Here is a tiny trained network, its code and every weight. The questions are about switching its units off for an input and a class, where a switched-off unit gives its printed mean instead of its output.

import numpy as np


def w(rows, s, z=0):
    codes = np.array(rows[::2]) - 128.0
    scale = np.full(codes.shape[1], s)
    scale[-1] = z or s
    return codes * scale


def norm(h):
    return h / np.sqrt((h * h).mean(-1, keepdims=True) + 1e-5)


def f(y):
    return y / 2 * (1 + np.tanh(0.7978845608 * (y + 0.044715 * y**3)))


def log_softmax(a):
    a = a - a.max(-1, keepdims=True)
    return a - np.log(np.exp(a).sum(-1, keepdims=True))


def net(x, mask):
    res = np.array(x, float).reshape(1, 3) / 4 @ E
    u = 0
    for l in range(2):
        y = f(norm(res) @ A[l][:, :-1].T + A[l][:, -1])
        res = res + np.where(mask[u : u + 13], y, B[l][:, -1]) @ B[l][:, :-1]
        u += 13
    return log_softmax(norm(res)[-1] @ U[:, :-1].T + U[:, -1])


A, B = {}, {}
E = w([
[192,136,157,95,246,143,134,131,92,125,129],'x0',
[84,118,154,32,157,92,2,103,138,124,138],'x1',
[131,126,127,122,128,127,131,127,128,129,129],'x2',
],0.0099)
A[0] = w([
[113,130,130,252,90,139,167,120,116,115,128,79],'0.n1',
[119,133,166,158,133,129,146,123,120,124,139,83],'0.n2',
[96,129,115,97,37,118,176,133,147,122,124,117],'0.n3',
[85,130,109,125,80,122,109,130,129,135,121,37],'0.n4',
[89,128,133,132,70,130,100,129,141,129,133,31],'0.n5',
[156,125,119,137,148,124,165,132,133,133,127,5],'0.n6',
[74,124,139,129,65,135,109,130,153,123,138,31],'0.n7',
[136,124,145,105,110,110,164,138,137,123,130,114],'0.n8',
[159,135,136,164,130,130,177,142,120,124,128,30],'0.n9',
[157,135,132,185,139,130,189,130,132,109,120,15],'0.n10',
[90,131,127,122,109,112,115,122,126,152,115,27],'0.n11',
[127,126,128,131,128,118,136,124,124,124,119,36],'0.n12',
[139,113,134,142,141,138,163,117,122,116,139,35],'0.n13',
],0.018,0.002)
B[0] = w([
[144,128,238,123,230,121,141,242,200,141,96,248],'0.n1',
[90,127,80,143,125,203,89,202,105,112,76,140],'0.n2',
[64,63,237,102,167,166,60,151,190,125,248,226],'0.n3',
[154,135,63,113,72,121,117,110,93,140,88,196],'0.n4',
[155,165,66,137,102,93,154,113,99,117,91,204],'0.n5',
[128,158,115,106,118,118,183,125,91,72,126,162],'0.n6',
[153,177,47,129,114,99,163,104,89,127,67,216],'0.n7',
[118,126,124,185,137,185,135,208,149,145,91,134],'0.n8',
[128,137,68,130,76,102,133,73,97,114,160,192],'0.n9',
[156,130,72,142,61,136,120,29,71,116,163,210],'0.n10',
[156,118,101,149,97,87,149,91,145,105,117,166],'0.n11',
[59,119,120,202,162,162,90,127,87,113,86,124],'0.n12',
[123,126,94,119,118,125,161,145,123,90,106,155],'0.n13',
],0.015,0.017)
A[1] = w([
[150,139,170,118,124,161,98,112,151,171,130,3],'1.n1',
[159,146,116,108,116,149,155,107,121,119,85,90],'1.n2',
[138,131,101,165,94,134,137,78,131,236,51,133],'1.n3',
[142,149,30,157,60,119,212,118,85,115,104,238],'1.n4',
[108,129,36,169,11,127,138,86,120,180,122,64],'1.n5',
[106,105,141,120,158,170,135,140,112,132,172,116],'1.n6',
[70,100,67,187,56,230,144,38,48,136,181,97],'1.n7',
[140,124,90,186,107,194,117,137,86,123,120,117],'1.n8',
[93,115,177,149,176,147,131,197,168,171,90,98],'1.n9',
[105,106,201,65,254,141,49,109,144,158,128,42],'1.n10',
[60,109,158,128,163,150,136,136,124,115,150,190],'1.n11',
[89,87,212,105,182,166,66,195,197,127,164,67],'1.n12',
[125,121,146,148,165,172,101,172,181,179,67,114],'1.n13',
],0.018,0.0014)
B[1] = w([
[129,105,105,113,155,155,113,164,106,85,157,145],'1.n1',
[117,133,141,127,83,99,163,128,137,86,190,164],'1.n2',
[161,126,109,174,72,110,69,158,200,106,89,163],'1.n3',
[4,113,127,109,174,144,138,138,93,104,164,255],'1.n4',
[177,169,43,181,44,59,73,138,176,117,46,222],'1.n5',
[119,151,127,126,114,87,70,130,159,180,99,151],'1.n6',
[133,105,226,110,212,178,184,173,131,139,167,182],'1.n7',
[59,120,174,56,162,114,98,108,112,155,188,146],'1.n8',
[129,115,178,140,102,83,114,152,177,172,201,178],'1.n9',
[202,195,159,70,181,129,148,11,69,49,66,230],'1.n10',
[146,101,112,91,119,78,121,142,147,160,134,155],'1.n11',
[158,111,149,184,80,91,146,200,195,191,163,235],'1.n12',
[115,87,125,168,108,143,153,182,136,154,211,158],'1.n13',
],0.017,0.027)
U = w([
[182,116,199,156,111,82,142,193,198,181,191,206],'0',
[136,95,110,129,121,214,117,121,93,195,95,12],'1',
[11,115,142,108,174,158,186,154,73,85,205,212],'2',
[127,103,115,131,134,195,109,113,114,176,106,6],'3',
[133,104,118,141,130,172,118,112,113,151,113,10],'4',
[95,157,30,156,52,63,88,134,146,88,78,225],'5',
[136,96,109,138,129,206,111,113,99,188,103,2],'6',
[241,180,167,83,161,109,131,39,99,98,81,227],'7',
],0.012,0.0035)

Each question gives the input, the list of numbers given to net, and the class t.
The units are the neurons (one row each of A and B). Each row of codes is followed by its name. A weight is (code - 128) times the scale printed after its matrix; where a second scale follows, it is the last column's (A, B and U).
mask holds one flag per neuron, layer by layer. A switched-off neuron (its flag False) gives its mean, the last column of its row in B, instead of its output. The means were averaged over made-up inputs and are rounded, as every weight is.
A unit's drop is (log p(t) with every unit on - log p(t) with that unit switched off) / (log p(t) with every unit on - log p(t) with every unit switched off).
most important unit: the unit with the biggest drop
k most important neurons: the k neurons with the biggest drops, biggest first
k most important neurons of layer l: the k neurons of layer l with the biggest drops, biggest first
drop of u: that unit's drop, to one decimal
input [1,8,-3], class 7: 4 most important neurons	(0.n7, 0.n10, 0.n9, 0.n5)
input [1,-4,-1], class 2: 2 most important neurons of layer 0	(0.n3, 0.n10)
input [-5,1,-3], class 5: 3 most important neurons of layer 0	(0.n7, 0.n5, 0.n4)
input [1,-4,1], class 2: 3 most important neurons of layer 0	(0.n10, 0.n3, 0.n9)
input [6,7,4], class 7: most important unit	1.n10
input [5,8,-1], class 7: 3 most important neurons	(1.n10, 0.n1, 0.n3)
input [5,4,-3], class 7: 2 most important neurons	(0.n1, 1.n10)
input [2,2,-5], class 7: 2 most important neurons of layer 0	(0.n7, 0.n1)
input [6,8,0], class 7: 3 most important neurons	(1.n10, 0.n1, 0.n3)
input [0,3,7], class 5: 2 most important neurons of layer 0	(0.n1, 0.n3)
input [1,3,-6], class 7: 3 most important neurons of layer 0	(0.n7, 0.n5, 0.n4)
input [5,0,1], class 2: 2 most important neurons	(0.n3, 0.n1)
input [5,2,-2], class 7: 4 most important neurons of layer 0	(0.n1, 0.n3, 0.n10, 0.n7)
input [-3,2,6], class 5: most important unit	1.n5
input [3,7,-6], class 7: 2 most important neurons	(1.n10, 0.n1)
input [2,-6,5], class 2: drop of 1.n4	0.0
input [7,4,5], class 7: drop of 0.n1	0.9
input [8,7,2], class 7: drop of 0.n1	0.6
